Below are the code and all the weights of a small trained network. Each question names an input and a target symbol and asks about switching units off, where a switched-off unit gives its printed mean instead of its output.

import numpy as np


def w(rows, s, z=0):
    codes = np.array(rows[::2]) - 128.0
    scale = np.full(codes.shape[1], s)
    scale[-1] = z or s
    return codes * scale


def f(y):
    return np.maximum(y, 0)


def softmax(a):
    e = np.exp(a - a.max(-1, keepdims=True))
    return e / e.sum(-1, keepdims=True)


def log_softmax(a):
    a = a - a.max(-1, keepdims=True)
    return a - np.log(np.exp(a).sum(-1, keepdims=True))


def net(x, mask):
    ids = ['αβγζθλμξπστφ'.index(c) for c in x.split()]
    T = len(ids)
    res = E[ids] + P[:T]
    u = 0
    for l in range(3):
        r = res
        for j in range(3):
            rows = slice(2 * j, 2 * j + 2)
            q, k, v = (r @ M[l][rows].T for M in (Q, K, V))
            z = softmax(np.where(np.tri(T) > 0, q @ k.T / 2**0.5, -1e9)) @ v
            o = O[l][rows]
            res = res + np.where(mask[u + j], z, o[:, -1]) @ o[:, :-1]
        u += 3
        y = f(res @ A[l][:, :-1].T + A[l][:, -1])
        res = res + np.where(mask[u : u + 8], y, B[l][:, -1]) @ B[l][:, :-1]
        u += 8
    return log_softmax(res[-1] @ U[:, :-1].T + U[:, -1])


Q, K, V, O, A, B = {}, {}, {}, {}, {}, {}
E = w([
[112,216,156],'α',
[95,55,129],'β',
[54,229,245],'γ',
[99,137,148],'ζ',
[153,158,178],'θ',
[92,192,150],'λ',
[134,185,130],'μ',
[79,5,80],'ξ',
[162,129,91],'π',
[101,137,160],'σ',
[145,165,113],'τ',
[128,141,127],'φ',
],0.015)
P = w([
[145,159,122],'0',
[167,81,169],'1',
[92,159,97],'2',
[188,68,175],'3',
[90,151,82],'4',
[164,80,231],'5',
[69,136,91],'6',
[177,93,255],'7',
[96,147,54],'8',
],0.014)
Q[0] = w([
[162,196,121],'0.h0',
[253,155,73],'0.h0',
[194,69,98],'0.h1',
[64,173,104],'0.h1',
[210,202,209],'0.h2',
[129,63,20],'0.h2',
],0.0072)
K[0] = w([
[147,115,175],'0.h0',
[254,113,105],'0.h0',
[192,160,131],'0.h1',
[113,60,126],'0.h1',
[152,196,127],'0.h2',
[135,25,69],'0.h2',
],0.013)
V[0] = w([
[46,104,144],'0.h0',
[254,136,131],'0.h0',
[48,11,52],'0.h1',
[91,62,159],'0.h1',
[222,153,133],'0.h2',
[253,116,100],'0.h2',
],0.0071)
O[0] = w([
[181,155,118,186],'0.h0',
[58,73,191,41],'0.h0',
[206,120,6,94],'0.h1',
[253,119,80,155],'0.h1',
[87,80,179,73],'0.h2',
[101,162,182,2],'0.h2',
],0.0065,0.0033)
A[0] = w([
[129,121,128,2],'0.n0',
[50,91,87,83],'0.n1',
[179,126,180,173],'0.n2',
[171,127,183,76],'0.n3',
[154,154,204,18],'0.n4',
[142,221,118,118],'0.n5',
[143,1,196,91],'0.n6',
[101,135,113,126],'0.n7',
],0.0094,0.0014)
B[0] = w([
[68,109,154,128],'0.n0',
[255,170,108,165],'0.n1',
[181,110,130,210],'0.n2',
[143,171,243,201],'0.n3',
[130,112,145,227],'0.n4',
[77,61,116,215],'0.n5',
[141,193,208,253],'0.n6',
[121,149,121,148],'0.n7',
],0.0082,0.0054)
Q[1] = w([
[158,8,81],'1.h0',
[122,144,98],'1.h0',
[189,161,169],'1.h1',
[139,132,64],'1.h1',
[111,138,160],'1.h2',
[88,158,76],'1.h2',
],0.015)
K[1] = w([
[164,205,119],'1.h0',
[128,19,2],'1.h0',
[155,164,137],'1.h1',
[70,100,146],'1.h1',
[134,164,161],'1.h2',
[168,171,158],'1.h2',
],0.011)
V[1] = w([
[46,105,176],'1.h0',
[35,115,69],'1.h0',
[105,45,250],'1.h1',
[168,9,133],'1.h1',
[146,184,127],'1.h2',
[255,170,159],'1.h2',
],0.0068)
O[1] = w([
[133,12,174,144],'1.h0',
[1,132,73,50],'1.h0',
[88,146,147,254],'1.h1',
[187,149,136,106],'1.h1',
[172,65,137,142],'1.h2',
[181,161,213,164],'1.h2',
],0.0081,0.0092)
A[1] = w([
[180,183,94,60],'1.n0',
[254,103,247,194],'1.n1',
[97,180,79,46],'1.n2',
[106,235,189,253],'1.n3',
[100,126,143,199],'1.n4',
[147,95,175,213],'1.n5',
[171,114,199,141],'1.n6',
[83,100,76,175],'1.n7',
],0.0085,0.0033)
B[1] = w([
[153,11,171,146],'1.n0',
[158,151,36,254],'1.n1',
[203,165,122,142],'1.n2',
[170,34,85,183],'1.n3',
[168,99,66,140],'1.n4',
[166,96,108,175],'1.n5',
[138,133,68,192],'1.n6',
[2,160,93,137],'1.n7',
],0.007,0.028)
Q[2] = w([
[109,247,53],'2.h0',
[200,220,43],'2.h0',
[212,95,35],'2.h1',
[70,202,211],'2.h1',
[23,180,125],'2.h2',
[1,101,23],'2.h2',
],0.0072)
K[2] = w([
[82,94,127],'2.h0',
[162,193,134],'2.h0',
[125,69,161],'2.h1',
[173,182,87],'2.h1',
[149,170,142],'2.h2',
[159,253,157],'2.h2',
],0.012)
V[2] = w([
[143,120,43],'2.h0',
[127,53,122],'2.h0',
[147,166,133],'2.h1',
[118,62,152],'2.h1',
[150,96,199],'2.h2',
[9,94,170],'2.h2',
],0.011)
O[2] = w([
[178,142,185,249],'2.h0',
[122,240,94,169],'2.h0',
[63,176,107,103],'2.h1',
[254,166,208,163],'2.h1',
[118,111,254,114],'2.h2',
[146,43,109,69],'2.h2',
],0.007,0.021)
A[2] = w([
[82,126,106,140],'2.n0',
[112,123,57,71],'2.n1',
[117,141,155,232],'2.n2',
[188,136,120,47],'2.n3',
[107,171,132,104],'2.n4',
[143,8,147,2],'2.n5',
[173,118,65,90],'2.n6',
[142,94,175,27],'2.n7',
],0.013,0.0071)
B[2] = w([
[64,29,68,130],'2.n0',
[193,176,254,138],'2.n1',
[182,89,85,143],'2.n2',
[56,86,185,252],'2.n3',
[144,53,114,146],'2.n4',
[49,128,125,173],'2.n5',
[47,151,89,246],'2.n6',
[75,249,158,145],'2.n7',
],0.0084,0.025)
U = w([
[52,185,161,3],'α',
[161,148,61,223],'β',
[108,184,226,75],'γ',
[180,83,73,181],'ζ',
[221,168,196,185],'θ',
[88,119,50,15],'λ',
[87,154,149,106],'μ',
[56,255,131,48],'ξ',
[182,102,116,166],'π',
[195,99,120,160],'σ',
[115,125,123,136],'τ',
[159,105,107,152],'φ',
],0.01,0.0038)

Each question gives the input, a string of symbols that net reads in full, and the target symbol t.
The units are the heads (2 rows each of Q, K, V and O) and the neurons (one row each of A and B). Each row of codes is followed by its name. A weight is (code - 128) times the scale printed after its matrix; where a second scale follows, it is the last column's (O, A, B and U).
mask holds one flag per unit, layer by layer, with each layer's heads first. A switched-off unit (its flag False) gives its mean, the last column of its rows in O or B, instead of its output. The means were averaged over made-up inputs and are rounded, as every weight is.
A unit's drop is (log p(t) with every unit on - log p(t) with that unit switched off) / (log p(t) with every unit on - log p(t) with every unit switched off).
The circuit of an input: a set's keep is (log p(t) with only the set's units on - log p(t) with every unit switched off) / (log p(t) with every unit on - log p(t) with every unit switched off). Starting from the 12 units with the biggest drops (on a tie, the unit counted first), units are removed one at a time, each time the one whose removal leaves the highest keep (on an exact tie, the one counted first), for as long as the keep stays at least 0.8.
units of the circuit, in order: the units of the circuit, biggest drop first
unit that matters most: the unit with the biggest drop
k most important neurons: the k neurons with the biggest drops, biggest first
top k neurons in layer l: the k neurons of layer l with the biggest drops, biggest first
heads that matter: for each layer, one digit per head in row order, 1 if its drop is at least 0.15 and else 0, layers parted by /
input ξ γ γ θ γ, target θ: units of the circuit, in order : (1.n1 2.n6)
input θ λ ζ, target θ: units of the circuit, in order : (2.n6 1.n1 2.n5)
input σ γ β ξ π, target ξ: unit that matters most : 1.h0
input ξ π γ μ, target ξ: units of the circuit, in order : (2.h2 0.h1)
input ξ β φ π θ π, target ξ: units of the circuit, in order : (2.h2 0.h1)
input λ β ζ α ζ α, target λ: 3 most important neurons : (2.n6 0.n6 2.n5)
input λ θ θ π, target λ: heads that matter : 010 / 101 / 001
input ζ λ ζ θ μ φ γ, target θ: 2 most important neurons : (1.n3 2.n6)
input γ γ π ζ, target γ: units of the circuit, in order : (0.h1 2.h2)
input α θ τ γ π, target θ: heads that matter : 111 / 001 / 000
input φ π ξ θ μ, target θ: top 2 neurons in layer 1 : (1.n1 1.n6)
input β θ φ, target θ: units of the circuit, in order : (2.n6 1.n1 1.n6 2.n5)
input β ζ ξ θ λ, target θ: units of the circuit, in order : (1.n1 2.n6 2.n5)
input ζ φ σ φ ξ γ ξ, target ξ: units of the circuit, in order : (2.h2 1.n3)
input θ θ γ ζ σ γ α φ τ, target θ: unit that matters most : 1.h2
input ξ α γ μ γ φ ξ β, target ξ: units of the circuit, in order : (2.h2 0.h1 0.n1)
input ξ ξ φ γ σ β, target ξ: 3 most important neurons : (2.n6 1.n1 2.n3)
input π π φ π θ θ ζ, target θ: 3 most important neurons : (2.n6 1.n1 1.n6)
input γ α θ σ λ β φ τ, target γ: top 2 neurons in layer 0 : (0.n5 0.n6)
input ξ γ φ γ, target ξ: units of the circuit, in order : (2.h2)
input θ π ξ ζ ξ γ β ξ, target θ: heads that matter : 111 / 100 / 101
input λ γ ζ τ τ ζ, target λ: top 4 neurons in layer 0 : (0.n6 0.n3 0.n5 0.n2)
